Below are the code and all the weights of a small trained network. Each question names an input and a target symbol and asks about switching units off, where a switched-off unit gives its printed mean instead of its output.

import numpy as np


def w(rows, s, z=0):
    codes = np.array(rows[::2]) - 128.0
    scale = np.full(codes.shape[1], s)
    scale[-1] = z or s
    return codes * scale


def norm(h):
    return h / np.sqrt((h * h).mean(-1, keepdims=True) + 1e-5)


def f(y):
    return np.maximum(y, 0)


def softmax(a):
    e = np.exp(a - a.max(-1, keepdims=True))
    return e / e.sum(-1, keepdims=True)


def log_softmax(a):
    a = a - a.max(-1, keepdims=True)
    return a - np.log(np.exp(a).sum(-1, keepdims=True))


def net(x, mask):
    ids = ['αβγδζηλξστφψ'.index(c) for c in x.split()]
    T = len(ids)
    res = E[ids] + P[:T]
    q, k, v = (norm(res) @ M[0].T for M in (Q, K, V))
    z = softmax(np.where(np.tri(T) > 0, q @ k.T / 3**0.5, -1e9)) @ v
    res = res + np.where(mask[0], z, O[0][:, -1]) @ O[0][:, :-1]
    y = f(norm(res) @ A[0][:, :-1].T + A[0][:, -1])
    res = res + np.where(mask[1:9], y, B[0][:, -1]) @ B[0][:, :-1]
    return log_softmax(norm(res)[-1] @ U[:, :-1].T + U[:, -1])


Q, K, V, O, A, B = {}, {}, {}, {}, {}, {}
E = w([
[103,125,181],'α',
[62,111,131],'β',
[6,235,104],'γ',
[99,65,153],'δ',
[89,138,224],'ζ',
[72,117,145],'η',
[86,125,169],'λ',
[129,67,162],'ξ',
[112,111,184],'σ',
[109,117,160],'τ',
[86,114,121],'φ',
[86,104,218],'ψ',
],0.013)
P = w([
[190,168,49],'0',
[131,96,227],'1',
[127,70,175],'2',
[112,75,172],'3',
[118,66,155],'4',
[122,68,172],'5',
[103,67,166],'6',
[63,1,38],'7',
[106,95,190],'8',
[116,71,175],'9',
[116,84,186],'10',
],0.0068)
Q[0] = w([
[247,185,70],'head 1',
[134,149,72],'head 1',
[167,32,190],'head 1',
],0.012)
K[0] = w([
[88,1,168],'head 1',
[115,146,197],'head 1',
[182,165,114],'head 1',
],0.015)
V[0] = w([
[71,70,165],'head 1',
[50,153,7],'head 1',
[168,37,62],'head 1',
],0.012)
O[0] = w([
[186,8,93,133],'head 1',
[73,104,58,254],'head 1',
[133,135,75,29],'head 1',
],0.017,0.0038)
A[0] = w([
[96,86,184,254],'neuron 1',
[128,229,144,72],'neuron 2',
[143,167,218,56],'neuron 3',
[2,76,59,214],'neuron 4',
[118,159,107,114],'neuron 5',
[51,131,104,210],'neuron 6',
[163,173,166,246],'neuron 7',
[196,77,112,191],'neuron 8',
],0.0096,0.0032)
B[0] = w([
[146,189,49,206],'neuron 1',
[112,116,99,139],'neuron 2',
[126,156,73,151],'neuron 3',
[167,69,186,245],'neuron 4',
[98,180,111,134],'neuron 5',
[154,88,201,194],'neuron 6',
[86,87,9,157],'neuron 7',
[103,255,82,168],'neuron 8',
],0.0076,0.011)
U = w([
[100,187,170,215],'α',
[80,100,101,176],'β',
[98,121,147,20],'γ',
[220,86,51,102],'δ',
[152,121,180,253],'ζ',
[77,108,107,148],'η',
[66,128,197,122],'λ',
[168,212,13,179],'ξ',
[177,192,197,76],'σ',
[28,227,113,108],'τ',
[46,132,77,79],'φ',
[254,82,192,90],'ψ',
],0.012,0.0061)

Each question gives the input, a string of symbols that net reads in full, and the target symbol t.
The units are the heads (3 rows each of Q, K, V and O) and the neurons (one row each of A and B). Each row of codes is followed by its name. A weight is (code - 128) times the scale printed after its matrix; where a second scale follows, it is the last column's (O, A, B and U).
mask holds one flag per unit, heads first, then neurons. A switched-off unit (its flag False) gives its mean, the last column of its rows in O or B, instead of its output. The means were averaged over made-up inputs and are rounded, as every weight is.
A unit's drop is (log p(t) with every unit on - log p(t) with that unit switched off) / (log p(t) with every unit on - log p(t) with every unit switched off).
The circuit of an input: a set's keep is (log p(t) with only the set's units on - log p(t) with every unit switched off) / (log p(t) with every unit on - log p(t) with every unit switched off). Starting from all 9 units, units are removed one at a time, each time the one whose removal leaves the highest keep (on an exact tie, the one counted first), for as long as the keep stays at least 0.8.
units of the circuit, in order: the units of the circuit, biggest drop first
k most important neurons: the k neurons with the biggest drops, biggest first
drop when u is switched off: that unit's drop, to one decimal
input ξ δ ζ σ β η τ ξ τ τ ζ, target ξ: units of the circuit, in order -> (head 1; neuron 4; neuron 7; neuron 6)
input δ α ψ ζ ξ ψ η φ δ σ δ, target δ: units of the circuit, in order -> (head 1; neuron 8)
input τ ψ β, target τ: units of the circuit, in order -> (head 1)
input ξ ζ δ ξ φ β β η α δ, target ξ: units of the circuit, in order -> (head 1; neuron 8; neuron 4)
input ξ δ ψ τ β δ ξ φ ξ η η, target ξ: units of the circuit, in order -> (head 1; neuron 8)
input δ ζ ξ λ η φ σ ξ ξ α, target δ: units of the circuit, in order -> (head 1; neuron 4)
input δ δ ζ ψ σ α λ λ ψ, target δ: 4 most important neurons -> (neuron 4; neuron 6; neuron 8; neuron 1)
input ξ ψ ξ α β, target ξ: 2 most important neurons -> (neuron 8; neuron 4)
input δ β ζ β, target δ: units of the circuit, in order -> (head 1; neuron 4)
input ξ η α ψ δ, target ξ: units of the circuit, in order -> (head 1; neuron 8)
input ξ ψ λ ζ τ λ φ ξ σ φ, target ξ: 3 most important neurons -> (neuron 8; neuron 4; neuron 6)
input τ σ ξ ζ ξ ψ ζ ψ ψ ζ, target τ: drop when head 1 is switched off -> 0.9
input ξ σ δ δ τ ξ σ, target ξ: drop when head 1 is switched off -> 1.0
input ξ δ ζ ξ δ ξ ψ ξ τ, target ξ: drop when head 1 is switched off -> 1.0
input δ τ ψ, target δ: units of the circuit, in order -> (head 1)
input τ α β σ, target τ: drop when head 1 is switched off -> 1.2
